Below are the code and all the weights of a small trained network. Each question names an input and a target symbol and asks about switching units off, where a switched-off unit gives its printed mean instead of its output.

import numpy as np


def w(rows, s, z=0):
    codes = np.array(rows[::2]) - 128.0
    scale = np.full(codes.shape[1], s)
    scale[-1] = z or s
    return codes * scale


def f(y):
    return y / 2 * (1 + np.tanh(0.7978845608 * (y + 0.044715 * y**3)))


def softmax(a):
    e = np.exp(a - a.max(-1, keepdims=True))
    return e / e.sum(-1, keepdims=True)


def log_softmax(a):
    a = a - a.max(-1, keepdims=True)
    return a - np.log(np.exp(a).sum(-1, keepdims=True))


def net(x, mask):
    ids = ['ΔΨΩαβγεζλμξπσφ'.index(c) for c in x.split()]
    T = len(ids)
    res = E[ids] + P[:T]
    u = 0
    for l in range(3):
        r = res
        for j in range(2):
            rows = slice(4 * j, 4 * j + 4)
            q, k, v = (r @ M[l][rows].T for M in (Q, K, V))
            z = softmax(np.where(np.tri(T) > 0, q @ k.T / 4**0.5, -1e9)) @ v
            o = O[l][rows]
            res = res + np.where(mask[u + j], z, o[:, -1]) @ o[:, :-1]
        u += 2
        y = f(res @ A[l][:, :-1].T + A[l][:, -1])
        res = res + np.where(mask[u : u + 4], y, B[l][:, -1]) @ B[l][:, :-1]
        u += 4
    return log_softmax(res[-1] @ U[:, :-1].T + U[:, -1])


Q, K, V, O, A, B = {}, {}, {}, {}, {}, {}
E = w([
[129,121,139],'Δ',
[136,125,69],'Ψ',
[100,202,137],'Ω',
[54,184,153],'α',
[251,154,133],'β',
[145,82,223],'γ',
[153,92,153],'ε',
[108,138,93],'ζ',
[188,142,127],'λ',
[160,120,33],'μ',
[128,121,132],'ξ',
[6,55,139],'π',
[117,131,105],'σ',
[161,139,226],'φ',
],0.021)
P = w([
[104,175,105],'0',
[211,152,33],'1',
[204,163,9],'2',
[201,159,16],'3',
[206,143,85],'4',
[204,134,101],'5',
[204,134,97],'6',
[203,130,103],'7',
[202,131,101],'8',
[195,128,104],'9',
[193,143,91],'10',
[191,154,46],'11',
[180,164,1],'12',
],0.0054)
Q[0] = w([
[99,104,176],'0.h1',
[114,147,140],'0.h1',
[180,163,57],'0.h1',
[194,111,230],'0.h1',
[101,73,168],'0.h2',
[84,97,146],'0.h2',
[80,252,176],'0.h2',
[196,176,143],'0.h2',
],0.011)
K[0] = w([
[8,97,217],'0.h1',
[122,163,216],'0.h1',
[219,117,61],'0.h1',
[168,102,214],'0.h1',
[196,68,31],'0.h2',
[197,123,65],'0.h2',
[121,139,189],'0.h2',
[130,181,180],'0.h2',
],0.011)
V[0] = w([
[149,163,85],'0.h1',
[126,81,8],'0.h1',
[184,147,119],'0.h1',
[52,147,159],'0.h1',
[77,133,179],'0.h2',
[101,134,102],'0.h2',
[120,152,152],'0.h2',
[143,120,142],'0.h2',
],0.012)
O[0] = w([
[69,144,162,179],'0.h1',
[152,103,158,186],'0.h1',
[232,181,128,213],'0.h1',
[118,206,38,1],'0.h1',
[30,189,255,90],'0.h2',
[115,52,85,109],'0.h2',
[147,106,113,129],'0.h2',
[166,78,152,137],'0.h2',
],0.0079,0.0052)
A[0] = w([
[130,249,136,126],'0.n1',
[92,92,136,124],'0.n2',
[192,90,197,93],'0.n3',
[188,93,81,253],'0.n4',
],0.012,0.0046)
B[0] = w([
[114,3,145,161],'0.n1',
[216,43,104,130],'0.n2',
[93,124,28,248],'0.n3',
[104,79,205,244],'0.n4',
],0.0078,0.011)
Q[1] = w([
[100,124,97],'1.h1',
[174,127,116],'1.h1',
[122,68,252],'1.h1',
[120,124,92],'1.h1',
[198,81,64],'1.h2',
[76,98,195],'1.h2',
[174,120,102],'1.h2',
[128,121,70],'1.h2',
],0.015)
K[1] = w([
[168,147,139],'1.h1',
[206,140,60],'1.h1',
[24,255,86],'1.h1',
[199,100,174],'1.h1',
[122,116,187],'1.h2',
[231,110,253],'1.h2',
[227,80,216],'1.h2',
[57,213,186],'1.h2',
],0.0075)
V[1] = w([
[158,119,213],'1.h1',
[19,143,225],'1.h1',
[89,200,78],'1.h1',
[184,175,21],'1.h1',
[189,81,43],'1.h2',
[143,94,23],'1.h2',
[134,41,245],'1.h2',
[117,254,175],'1.h2',
],0.0076)
O[1] = w([
[94,245,54,144],'1.h1',
[48,194,158,151],'1.h1',
[126,20,197,66],'1.h1',
[180,85,187,61],'1.h1',
[234,49,22,184],'1.h2',
[130,79,133,147],'1.h2',
[51,188,47,247],'1.h2',
[126,253,119,2],'1.h2',
],0.0057,0.0083)
A[1] = w([
[110,184,255,252],'1.n1',
[97,45,65,116],'1.n2',
[92,126,46,216],'1.n3',
[172,17,187,146],'1.n4',
],0.0076,0.0046)
B[1] = w([
[134,78,107,140],'1.n1',
[102,255,107,254],'1.n2',
[108,121,190,227],'1.n3',
[146,137,179,216],'1.n4',
],0.0089,0.009)
Q[2] = w([
[157,208,118],'2.h1',
[121,71,121],'2.h1',
[119,97,150],'2.h1',
[117,85,110],'2.h1',
[30,104,76],'2.h2',
[64,31,207],'2.h2',
[82,248,212],'2.h2',
[178,196,125],'2.h2',
],0.011)
K[2] = w([
[107,168,114],'2.h1',
[79,73,189],'2.h1',
[53,100,116],'2.h1',
[134,95,208],'2.h1',
[33,68,40],'2.h2',
[129,2,71],'2.h2',
[182,61,238],'2.h2',
[189,95,82],'2.h2',
],0.0092)
V[2] = w([
[175,3,39],'2.h1',
[93,114,49],'2.h1',
[209,92,220],'2.h1',
[163,60,217],'2.h1',
[63,193,138],'2.h2',
[33,14,170],'2.h2',
[20,79,107],'2.h2',
[27,9,178],'2.h2',
],0.0078)
O[2] = w([
[56,80,189,132],'2.h1',
[194,104,125,160],'2.h1',
[75,208,158,77],'2.h1',
[116,209,253,97],'2.h1',
[209,146,92,209],'2.h2',
[198,110,183,217],'2.h2',
[41,148,114,254],'2.h2',
[117,156,140,221],'2.h2',
],0.0057,0.0081)
A[2] = w([
[109,2,177,190],'2.n1',
[223,76,145,171],'2.n2',
[40,136,147,255],'2.n3',
[205,157,139,222],'2.n4',
],0.0094,0.0047)
B[2] = w([
[134,39,102,204],'2.n1',
[2,237,119,215],'2.n2',
[142,77,225,254],'2.n3',
[175,186,214,209],'2.n4',
],0.0086,0.0045)
U = w([
[130,156,151,119],'Δ',
[139,119,157,157],'Ψ',
[130,6,139,55],'Ω',
[81,118,187,105],'α',
[122,247,167,64],'β',
[131,166,163,121],'γ',
[137,121,150,156],'ε',
[134,46,66,52],'ζ',
[135,187,113,205],'λ',
[155,93,128,254],'μ',
[144,167,65,80],'ξ',
[49,140,110,143],'π',
[134,89,132,100],'σ',
[166,124,223,62],'φ',
],0.014,0.0052)

Each question gives the input, a string of symbols that net reads in full, and the target symbol t.
The units are the heads (4 rows each of Q, K, V and O) and the neurons (one row each of A and B). Each row of codes is followed by its name. A weight is (code - 128) times the scale printed after its matrix; where a second scale follows, it is the last column's (O, A, B and U).
mask holds one flag per unit, layer by layer, with each layer's heads first. A switched-off unit (its flag False) gives its mean, the last column of its rows in O or B, instead of its output. The means were averaged over made-up inputs and are rounded, as every weight is.
A unit's drop is (log p(t) with every unit on - log p(t) with that unit switched off) / (log p(t) with every unit on - log p(t) with every unit switched off).
The circuit of an input: a set's keep is (log p(t) with only the set's units on - log p(t) with every unit switched off) / (log p(t) with every unit on - log p(t) with every unit switched off). Starting from the 12 units with the biggest drops (on a tie, the unit counted first), units are removed one at a time, each time the one whose removal leaves the highest keep (on an exact tie, the one counted first), for as long as the keep stays at least 0.8.
circuit, biggest first: the units of the circuit, biggest drop first
top k neurons: the k neurons with the biggest drops, biggest first
k most important neurons of layer l: the k neurons of layer l with the biggest drops, biggest first
heads that matter: for each layer, one digit per head in row order, 1 if its drop is at least 0.15 and else 0, layers parted by /
input α γ ζ Δ, target β: heads that matter => 11 / 11 / 11
input β β ξ φ ε λ μ β Δ ε Ψ, target Ω: top 2 neurons => (0.n3; 2.n1)
input φ φ ζ β ε ε, target ξ: top 2 neurons => (0.n1; 0.n3)
input ζ Δ μ Δ π γ ε, target φ: 2 most important neurons of layer 1 => (1.n4; 1.n2)
input α π μ μ φ γ γ π φ γ γ ε, target β: top 2 neurons => (0.n1; 1.n2)
input π ζ λ π α λ Ω, target Ω: top neuron => (0.n3)
input α μ ξ μ ζ ε β σ, target β: circuit, biggest first => (0.h2; 1.h2)
input φ φ μ ε Ψ, target ξ: circuit, biggest first => (2.h1; 1.h2)
input φ μ ε, target ξ: circuit, biggest first => (2.h1; 0.h2; 1.h2)
input φ Ψ ξ β λ Δ, target ξ: circuit, biggest first => (0.h2; 1.h2; 2.h1)
input φ φ ε β Ψ, target ξ: heads that matter => 11 / 11 / 11
input ζ μ Ω ζ, target φ: top 2 neurons => (1.n4; 0.n4)
input β σ ξ, target Ω: circuit, biggest first => (0.h2; 1.h2)
input α ζ ε ε π Δ, target β: 2 most important neurons of layer 0 => (0.n1; 0.n4)
input α μ β, target β: circuit, biggest first => (2.n2)
input π β ε ξ α, target α: top 3 neurons => (0.n3; 2.n3; 0.n1)
input β π β β σ φ φ ζ, target Ω: 2 most important neurons of layer 0 => (0.n3; 0.n4)
input φ π ζ, target ξ: top 2 neurons => (0.n1; 0.n2)
input μ Ψ ε Δ λ ε μ ζ ξ γ β γ, target ζ: circuit, biggest first => (0.h2; 0.n3)
input φ ε Ω Δ Δ, target ξ: heads that matter => 01 / 11 / 10
input ζ ζ Ω ξ φ μ γ φ Ψ γ Δ, target φ: heads that matter => 11 / 11 / 10
input φ λ Δ φ, target ξ: circuit, biggest first => (1.h1; 2.h1; 1.h2)
input μ σ ζ μ π ε φ ε, target ζ: top 3 neurons => (1.n2; 0.n4; 0.n3)
input μ Δ ζ Δ σ β ε, target ζ: circuit, biggest first => (1.n2; 2.h1; 0.h2)
input ζ ε ζ Ω ζ μ, target φ: top 3 neurons => (1.n4; 0.n4; 1.n2)
input ξ ξ γ π ξ α, target α: circuit, biggest first => (2.n3; 0.h2)
input ζ μ λ ε α ζ, target φ: 2 most important neurons of layer 2 => (2.n3; 2.n2)
